[128 = 0]

[114 123 107 223 134 128 158 119 149 122 112 111 118 119 129 129 160 131
 146]
S
[113 108 115 211 125 132 144 146 147 101 112 130 136 137 111 147  90 133
 132]
K
[122 119 100 215 140 116 136 145 111  93 104 131 130 133 115 143 128 125
 153]
K
[ 95 119 115 188 141 134 155 154  93 103 113 131 133 126  91  88 103 118
 189]
K
[116 116 114 220 133 132 159 125 158 101  90 131 126 109 113  98 103 129
 160]
S
[120 117  98 183 155 122 142 144 130 102 105 126 144 123 108  81 102 123
 120]
K
[137 119 117 200 158 115 162 128 127 102 122 131 117 102 134 155 123 143
 140]
K
[118 114 109 252 145 130 159 133 125  86  95 128 107 126 112 109 130 143
 144]
S
[131 131 114 217 170 134 168 132 177 109 109 124 113 111 124 162 136 136
 123]
K
[135 115 110 205 121 127  71 146  83 106 111 124 138  56  92 119 104 119
 140]
K
[146 120 104 235 156 143 145 109 123 105 112 127 140 124 122 147 111 125
 134]
K
[118 104 108 202 123 126 119 155 105 108  89 118 123 145 115 182 138 108
 166]
K
[114 126  97 181 147 132 147 146 119 133 114 127 100 124 113 148 140 148
 149]
K
[118 127 119 223 180 130 144 146 118 127 130 117 144 126 109 121 114 121
 139]
K
[108 120  98 201 119 139 147 144 131  95 116 134 133 126 123 112 123 132
 165]
K
[101  95 110 211 120 123 146 135 192 120 108 135 115 118 127  91  94 128
 141]
S
[133 132 128 199 145 130 130 131 130  89 112 125 141 125 108 133 114 125
 140]
K
[129 101 102 191 137 124 143 148 111 113  97 125 125 122 115 146 123 143
 163]
K
[112 108 104 205 129 137 150 138 157 128 108 125 135 124 118  59  85 131
 161]
S
[127 111 131 243 133 135 175 107 193 102 111 124 126 121 103 146 100 149
 188]
K
[138 103 117 232 132 131 163 157 145  99 106 125 115 120 116 117 109 119
 138]
S

[114 143 133 110 119 156 114 128 141 118 131 120 138 109 128 127 123 122
 123]
j78
[124 140 131 117 115 129 120 136 135 127 116 135 133 116 118 124 136 130
 134]
j230
[118 135 132 119 125 151 117 127 140 120 130 120 136 114 127 128 124 122
 126]
j78
[125 135 130 120 120 127 127 132 130 128 121 131 132 122 122 118 131 129
 128]
j869
[121 133 131 118 126 144 122 128 133 122 132 119 133 122 130 129 123 123
 123]
j78
[132 126 125 143 133 137 117 127 141 124 128 133 130 121 130 126 132 123
 139]
j868
[124 135 130 129 124 145 111 130 144 121 123 130 134 110 126 124 133 124
 136]
j868
[125 129 128 130 129 135 123 127 136 125 129 128 130 123 128 127 129 126
 130]
j868
[130 127 127 140 138 130 120 126 138 126 126 135 128 121 126 125 132 127
 136]
j868
[119 137 131 115 120 141 121 130 134 125 126 122 134 117 125 128 127 126
 124]
j78
[134 126 126 138 131 128 123 130 133 127 125 133 126 125 127 125 133 126
 136]
j230
[139 112 121 150 143 112 136 122 121 133 133 132 120 143 134 128 126 128
 133]
j868
[120 141 133 124 119 148 108 132 149 119 119 131 136 104 120 124 136 123
 136]
j868
[128 132 128 123 121 121 131 131 124 131 123 133 128 129 121 128 132 133
 128]
j869
[127 133 128 120 120 124 128 132 128 129 121 131 130 125 122 127 133 130
 130]
j869
[130 128 128 126 124 118 132 132 124 131 123 135 127 130 123 127 131 132
 130]
j869
[133 122 123 139 133 123 126 126 129 129 126 134 125 128 126 126 129 127
 134]
j868
[132 123 125 141 135 130 122 126 136 126 127 134 125 126 125 126 135 126
 136]
j868
[124 129 129 123 130 138 127 125 129 124 134 119 131 127 132 125 122 125
 123]
j78
[125 130 128 126 131 141 126 126 132 124 133 122 130 125 133 130 122 125
 122]
j78
[127 136 130 123 119 130 121 132 137 128 118 136 132 118 120 124 136 128
 136]
j230
[131 124 125 138 136 133 124 127 132 126 129 129 127 126 131 127 128 127
 132]
j868
[131 120 124 147 142 137 121 122 138 123 136 128 126 125 133 127 126 123
 136]
j868
[114 141 133 111 121 154 117 129 133 120 130 116 137 113 129 129 123 123
 123]
j78
[138 117 124 145 136 114 134 126 124 132 129 135 121 139 129 127 130 132
 133]
j230
[132 129 126 130 124 120 129 132 129 130 121 137 127 125 124 126 134 130
 133]
j230
[132 120 126 139 134 123 128 125 129 130 129 132 127 132 130 126 129 127
 132]
j868
[129 119 129 133 138 128 135 126 119 129 139 119 124 139 136 131 118 127
 123]
j78
[128 128 127 138 131 136 117 127 140 124 126 132 131 115 129 124 133 124
 131]
j230
[117 138 133 112 122 146 123 126 132 122 128 117 132 119 130 130 123 125
 120]
j78
[121 133 130 120 128 139 128 126 128 125 133 118 132 127 133 131 119 125
 120]
j78
[129 127 127 138 133 135 119 127 138 124 128 130 130 121 128 126 131 121
 135]
j868
[118 136 131 118 122 144 124 129 135 124 129 121 134 118 130 128 132 125
 125]
j78
[127 131 129 131 126 129 121 129 135 126 119 134 129 121 124 126 134 127
 134]
j230
[120 128 131 119 126 142 126 126 129 125 133 123 132 124 132 130 120 125
 119]
j78
[120 134 130 119 126 144 120 126 134 123 134 122 133 120 128 128 124 124
 123]
j78
[133 121 123 143 139 131 123 123 133 126 132 130 126 129 132 127 129 123
 133]
j868
[127 128 129 133 133 139 119 127 137 125 131 127 131 121 130 127 127 123
 130]
j868
[144 131 124 131 125 121 125 131 131 130 122 138 129 124 123 127 137 129
 134]
j230
[126 128 129 125 132 137 127 126 129 126 136 119 130 129 134 130 120 125
 122]
j78
[122 136 131 125 123 147 113 129 144 122 124 128 134 108 127 126 132 123
 133]
j868
[124 135 130 128 122 135 119 129 140 124 122 134 132 113 124 124 136 128
 134]
j230
[133 125 129 140 131 121 127 127 133 128 123 139 126 127 124 126 133 128
 139]
j230
[131 125 126 142 133 133 119 126 136 125 128 137 128 122 128 126 131 124
 138]
j868
[125 135 129 122 120 127 129 132 128 128 121 131 129 124 124 126 133 130
 128]
j869
[122 142 132 112 111 128 123 136 137 127 117 133 133 115 119 125 136 131
 128]
j869
[129 123 126 136 136 136 122 125 135 126 132 125 128 129 132 127 127 124
 131]
j943
[129 127 126 138 132 134 115 126 138 125 127 132 130 120 129 129 131 124
 135]
j868
[130 128 128 134 131 135 120 127 138 125 127 132 129 122 127 129 130 124
 135]
j868
[124 131 130 122 129 138 127 126 125 126 133 128 129 127 131 130 122 125
 123]
j78
[128 131 131 127 123 128 122 132 134 126 122 132 131 122 124 126 135 128
 133]
j230
[120 132 130 123 129 144 124 126 133 123 134 118 134 123 131 128 123 123
 122]
j78
[129 130 128 132 126 130 122 131 136 125 122 136 131 118 123 124 136 129
 134]
j230
[129 118 125 134 140 126 135 122 122 130 139 120 124 141 139 131 120 130
 123]
j78
[116 140 132 114 120 151 115 129 140 120 128 120 136 111 128 128 127 123
 124]
j78
[123 128 130 123 131 139 127 125 127 124 136 117 131 130 133 131 120 125
 121]
j78
[135 125 126 133 123 111 136 130 121 132 126 136 124 135 125 127 134 134
 130]
j869

[124 134 135 112 143 127 151 110 117 138 137 122 126 143 142 119 134 121
 123]
(54)
[125 129 129 122 130 127 133 123 122 128 130 129 129 136 133 125 127 127
 132]
(55)
[127 140 140 114 162 131 152 105 107 130 137 125 130 142 147 121 129 125
 131]
(49)
[127 139 140 114 159 130 149 108 109 128 137 123 128 141 145 122 130 122
 125]
(55)
[124 131 134 117 139 124 149 112 123 139 134 122 124 136 135 123 134 121
 119]
(54)
[128 133 134 118 148 130 144 114 114 128 136 125 130 140 146 122 128 126
 130]
(49)
[123 124 124 120 120 122 138 122 130 140 134 123 126 136 130 124 133 120
 119]
(54)
[130 137 139 123 157 133 138 116 113 124 133 129 130 133 134 127 124 128
 137]
(52)
[128 134 135 117 148 130 145 114 112 128 135 126 129 139 142 124 131 126
 129]
(49)
[131 136 136 128 148 133 131 122 120 125 141 129 129 127 132 129 124 131
 133]
(52)
[133 141 144 123 164 134 141 113 113 123 134 126 127 132 141 127 126 130
 135]
(52)
[132 141 139 123 160 135 139 114 111 121 132 129 130 132 139 126 123 128
 134]
(52)
[124 125 125 118 124 123 139 125 123 137 132 123 127 141 134 123 133 121
 123]
(54)
[128 136 135 115 155 129 150 111 111 128 135 127 130 140 142 125 127 125
 129]
(55)
